Each new row is followed by its nearest point in the smallest flat space through zero that holds the rows named last above it.
(in the rows, 128 means zero)
mapu, 4 rows:
[[120 136 158 118 146 119 128 142 108 147 127 135 152  99 112 135 126]
 [100  93 120 130  95 120 128 130 157 114 116 133 126 170 134 105 121]
 [114  72 158 111 125 100 120  56  89 190 126 118 147 107 139 147 135]
 [114 111 150 121 195  89 128 134  95 175 182 106 170 104 103 180 141]]
New rows:
[119  92 164 119  96 144 106 130 102 163 140 176 116 142  90 139 106] : [107 107 153 117 116 116 126 121 120 145 112 137 145 122 125 119 123]
[119 138 125 111 131 138 158 135 146 106 170 132 112 111 109  81 150] : [130 142 122 132 131 133 130 149 138 113 131 130 126 133 123 124 126]
[111  86 146 128 119 123 125 119 129 148 132 141 103 150 140 162 110] : [113  95 129 126 120 114 126 107 129 141 131 122 133 143 133 130 129]

kov (5 x 17):
[[109 102 102 109 108 148 149 172 118 112 129 142 105 118 147  90 136]
 [126 156 133 113 117 113 159  83 141 110 101 137 139 101 118 140 142]
 [125 127  99 115 124 135 143 162 130 109 100 132 126 143 144  96 124]
 [115 160 106 154 119 168 131 131 123 128 144 126 139 131 131 106 121]
 [149 122 102 118 131 108 148 147 109 118 114 154 130 149 138  94 112]]
New rows:
[123 163  89 138 165  86 148 136 143 109 116 158 121 178 124  89 126] : [152 149  98 128 137 111 145 136 120 115  98 144 146 161 135  98 106]
[130 119  85 102 117 152 119 156 154  91 125 124 112 104 155 142 141] : [104 117 118 110 115 147 136 156 143 112 109 118 114 118 140 117 143]
[122 117 138 110 174 148 170 107 141 125 128 162 149 171 101 133 102] : [144 139 124 130 135 111 134 117 123 127 119 137 139 139 125 124 118]

Vum:
[[109 132 152 155 161 122 120 155 152 138 121  97  87 114 120 119 149]
 [120 110 114 115 133 118 129 117 120 109  84 105 120  89 145 128 157]
 [ 97  97 119 144  97 136 110 141 133 156 129 133 126 124  83 137 137]]
New rows:
[ 97 115 109 152 135 122 124 146 162 148  79 141 103 157 100 127 107] : [107 116 133 146 123 131 117 144 139 147 130 122 114 125 102 129 137]
[ 96  67 128 152  89 138  84 139 146 156 129 135 117 116  94 136 123] : [ 90  91 118 147  93 137 107 144 134 160 127 131 123 121  76 138 141]
[151 126 125 114 118 124 138 140 110 128 156 179 152 145 124 100  90] : [146 140 125 119 112 136 134 119 119 130 157 157 154 158 128 132  99]

Gipam, 2 rows:
[[116 179 123 106 131 104 156 152 126 108 164 135 119 145 140 124 109]
 [145 176 103 157 146 131  93 130 139  88 153 156 166 163 150 131 119]]
New rows:
[126 159 103 139  89  80 118 121 112 144 180  90  79 123 134 117 101] : [117 151 130 108 126 112 154 143 124 124 146 127 114 132 131 125 118]
[142  93 107 134 108 120 113 115 117 164 100 123 178 127 123 153 140] : [138  97 129 146 127 145 106 111 130 139 105 125 137 119 122 131 140]

tulud, 2 rows:
[[115 106 132 127 156 123  88 141 138 141 222 128 140 162  68 107 115]
 [101 102 148 137 117 138 154 123 162 135 140 139  93 115 134 147 108]]
New rows:
[145 134 139 143 142 134 154 105 139 139  72 133 112  92 165 157 123] : [127 133 132 131 108 134 159 119 133 123  77 131 110 104 165 146 129]
[110 115 147 123  94  96 122  88 148 158 122 137 132 107 134 126 131] : [120 121 135 131 122 132 140 125 139 129 125 132 115 121 135 136 122]
[119 134 122 133 135 124  84 153 107 135 188 119 149 149 103 105 103] : [130 124 123 124 149 121  94 138 122 133 181 124 148 154  89 108 127]

pulim:
[[121 133 129 116  71 168 170 151 131 136 115 129 120 133 116  80 110]
 [114 150 149 114  71 167 116 158 149 154 117 150 139 141 116  97 130]]
New rows:
[137 147 128 110 153 113 133  69 108 110 122 115 126 115 128 147 117] : [135 117 118 135 157 108 133 113 117 115 134 117 123 121 134 144 127]
[105 128 134 157 151 122  57 113 142 159 148 135 151 148 122 163 143] : [125 141 145 131 151 111  63 125 143 141 135 146 148 133 133 163 153]

Sovif:
[[ 94 141  41 122 138 132 142 146 119  93 126 137 167  82 136 133  62]
 [135 145  83 121 147 108 139 142 116 119 154 130 145 103 141 113  84]
 [128 169  88 176 165  85 126 117 102  65 145 146 147  98 131 111  96]
 [179 189 101 109 179 115 145 116 109 121 112 113 146  99  92  88  75]]
New rows:
[138 123 127 116 122 121 116 134 138 162 113 123 136 135  69 142 123] : [138 131 136 108 128 146 132 125 133 144 106 118 127 131 111 126 127]
[127 124 114 104 146 118 136 112 113 153  78 152 156 119 116  89 116] : [139 145 117 111 139 140 136 124 127 131 106 119 137 117 107 120 109]
[145 122 145  83 143 101 130 138 101 150 134 119 142 104 151 103 129] : [155 133 128 106 137 117 136 138 126 153 150 119 125 128 135 112 115]

dum, 2 rows:
[[137 126 153 194 168  90 117 178 100 144  81 161  99 104 112 142 107]
 [122 118 146 171 141 120 121 163 113 141  98 145 123  99 143 130  99]]
New rows:
[132 174 120 125 130  90 131  94 144 105 159 109 114 115 124 118 122] : [134 135 121 113 128 125 130 115 132 123 138 124 125 143 114 130 144]
[133 142 123 213 132 128 117 146  91 145 106 123 113 117 132 154  93] : [127 122 146 172 147 113 121 163 111 140  97 147 117 104 132 133 105]
[179 146 121 162 115  98 139 189 125 122 102 151 147 117 147 146 147] : [132 127 139 156 145 112 123 149 116 135 108 142 116 118 122 134 119]

dida (4 x 17):
[[170 103 177 109 104 127 121 136 165 136 164 148  88 119 156  55 134]
 [101  82 146 157 198 109 117 128 103 147 105 166 131 140 120 118 146]
 [ 87 126  97 135 151 126 107 107 126 129 109 130 136 118 102 187  93]
 [193 130 188 102  68 141 165 151 152 130 132 101  88 147 137  97 127]]
New rows:
[132 105 177 135 149  98 107 116  84 125  79 130 152 105 134  84  93] : [124 100 151 139 157 119 126 131 121 140 116 147 120 137 125 117 135]
[ 96 156 150 105 100 139 125  86 165 153 149 156 131 141 129 140 113] : [127 129 123 116 113 131 113 117 151 127 140 129 115 113 127 135 103]
[145 153 118 100 100 165 127 121 133 107 147 122 131 123 135  95 132] : [146 151 118 114  94 135 130 131 141 117 154 117 131 118 145 107 134]

Tofif (4 x 17):
[[186 113 155 124 111 146 144  88 161  75  91 137 123 141 199 137 152]
 [126 106 142 123 129 185 130 115 143  51 109 124 147 159 183 144 122]
 [144  94 120 125 120 177 142 102 127  69 123 120 121 166 188 152 143]
 [140 134 166 126 125 137 125 121 161  90  94 142 149 125 154 123 119]]
New rows:
[109 146 134 135  83 148 133 122 131 145  93 120 159 126 166 126 114] : [126 128 144 129 124 133 127 127 139 111 114 138 137 130 136 128 121]
[126 114 100 168 154 159 110 114 103 106 152 140 103 131  79 135 120] : [102 115 106 131 129 140 129 136 105 131 148 123 122 143 117 137 124]
[120 132 150 135 132 144 120 119 166  74 104 135 160 167 147 111 120] : [121 126 158 126 128 154 123 127 152  78 101 138 153 137 154 129 112]

bilaz:
[[118 147 107 118 182  79 161 103 106  98 134  93 149  98 100 137 122]
 [106 145 107 101 179  74 158 114 109  93 141  93 154 101  86 126 138]
 [ 97 120 111  92 163 102 147 132  86  89 144 149 146 116  66 111 158]
 [104 168 112 144 168 106 154 116  91  84 125 137 165 136  74 120 143]]
New rows:
[134  97 133 115 165 132 121 108  93 134 133 142  90  91 128 135  81] : [146  88 119 118 151 126 141 108  95 131 131 145 103  93 138 148 103]
[ 90 122 163 178 134 126 104 155 177 109 135 140 159 145 121 108 125] : [117 156 136 142 109 137 118 142 145 126 123 128 144 157 121 114 145]
[103 165 111 126 176  58 146 124 116  95 115 112 125 126 115 111 142] : [110 157 113 122 165  90 151 116 117  99 133  99 155 118  96 126 135]

Movi, 3 rows:
[[113 129 105 137 129 103  90 115  90 132 138 140 150 106 141 132 184]
 [115 147 109 155  92  97 113 127 113 107 121 115 143 119 122 130 144]
 [149 128  90 123 118 109 109 108  78 140 141 123 196  89 141 152 180]]
New rows:
[ 93 120  94 187 144 135 115  80 107 156 130 128 130 105 124 111 153] : [110 129 117 137 131 111 100 122 107 128 133 139 131 118 136 126 164]
[129 129  95 120 165 136 120 107  98 126 122 151  98 125 139 158 189] : [117 117 122 121 154 125 101 118 106 144 141 150 130 117 143 127 168]

Rasas (3 x 17):
[[124 118 114 159 102 117 151 121 112 110 160 137  94  68 140 104 126]
 [125 129 102 152 153  94 163 143 150 122 114 135 101 104 119 121 120]
 [130 127 122 186 167 100 180 149 135 122 122 130 110  95 139 120 146]]
New rows:
[128 144  83 126 153 134 141 141 142 126  89 105  80 113 111 157 104] : [124 132 100 124 146 100 143 139 157 127 106 134 108 125 108 128 109]
[107 121 146 130  80 120 151 159 102 127 155 117 104 140 151 136 108] : [127 123 130 132 108 134 126 120 115 122 146 130 122 111 135 120 129]
[115 105 115  85 142 135 118 119 150 134 156 147 143 173  72 119 117] : [125 133 117  88 122 129 104 124 144 134 113 129 133 155 108 137 107]

kop (2 x 17):
[[131 115 129  71  99 140 136 180  89 133 120 135 122 146 132 125 100]
 [132 147 159 153 135 136 151 128  64 117  94 160 124  68 183  95 106]]
New rows:
[116 125 142 162 152 132 115 109 101  99  97 137 128  88 165 106 130] : [129 144 146 164 143 128 138 109 105 120 111 144 128  86 159 110 126]
[150 154 110 144 147 138 149  96 123 129 147 126 131 136 127 127 172] : [127 133 127 151 140 123 124 106 145 126 132 125 131 121 126 130 140]
[129 135 145 131 125 122  93 128 172 136 141 123 120 159  84 155 136] : [125 120 112 124 129 122 115 120 167 133 147 111 131 156  99 145 144]

babo, 5 rows:
[[122 119  91 109 126 113 162 136 124 121 129 135 111 130 125 154 141]
 [125 161 153 135 124 134 138 181 100 122  97 147 149 157 129  99 143]
 [ 92  74 134 125  97 112  90 136 118  96  93 132 140 160 139 131  81]
 [ 89 156 127 169 138 120 112 166  85 147 143 110 118  95 120 134 164]
 [100 137 136 128 137 105 127 132 124 141  98 103 113 110 115 139 112]]
New rows:
[129 104 174  89 129 120 155 128 115 149 128 137 131 144 135 148 120] : [133 126 129 112 126 123 141 127 136 123 109 132 128 140 127 128 116]
[164 115 142  90 104  82 134  94 136 117 109 147 128 145 139 112  97] : [146 109 133  97 121 126 139 106 156 115 102 136 134 152 131 125  95]

momuz:
[[122 123 127 160 111 114 126 147 119 134 130 141  85 126 116 112 114]
 [120 164 145 166 117 116 109 163 125 141 117 119 114 101 141 121 118]
 [120 129 134 178 115  65  98 145 113 142  80 116 117 106 114 102 159]]
New rows:
[151 136 155 112 122 137 102 106 180 134 168 116 179 103 176 132 130] : [132 158 139 104 143 153 125 126 140 126 131 110 171 118 154 148 129]
[134  76  73  89 157 139 129 104 134 105 141 131 164 161 125 157 133] : [138  90 110  79 144 143 148  85 133 113 138 134 155 157 117 139 144]
[105 108 148 129 130  96 134 108 115 117 108 149  94 164  96 114 114] : [127  95 115 139 119 108 133 121 119 127 125 143  99 142 103 113 133]
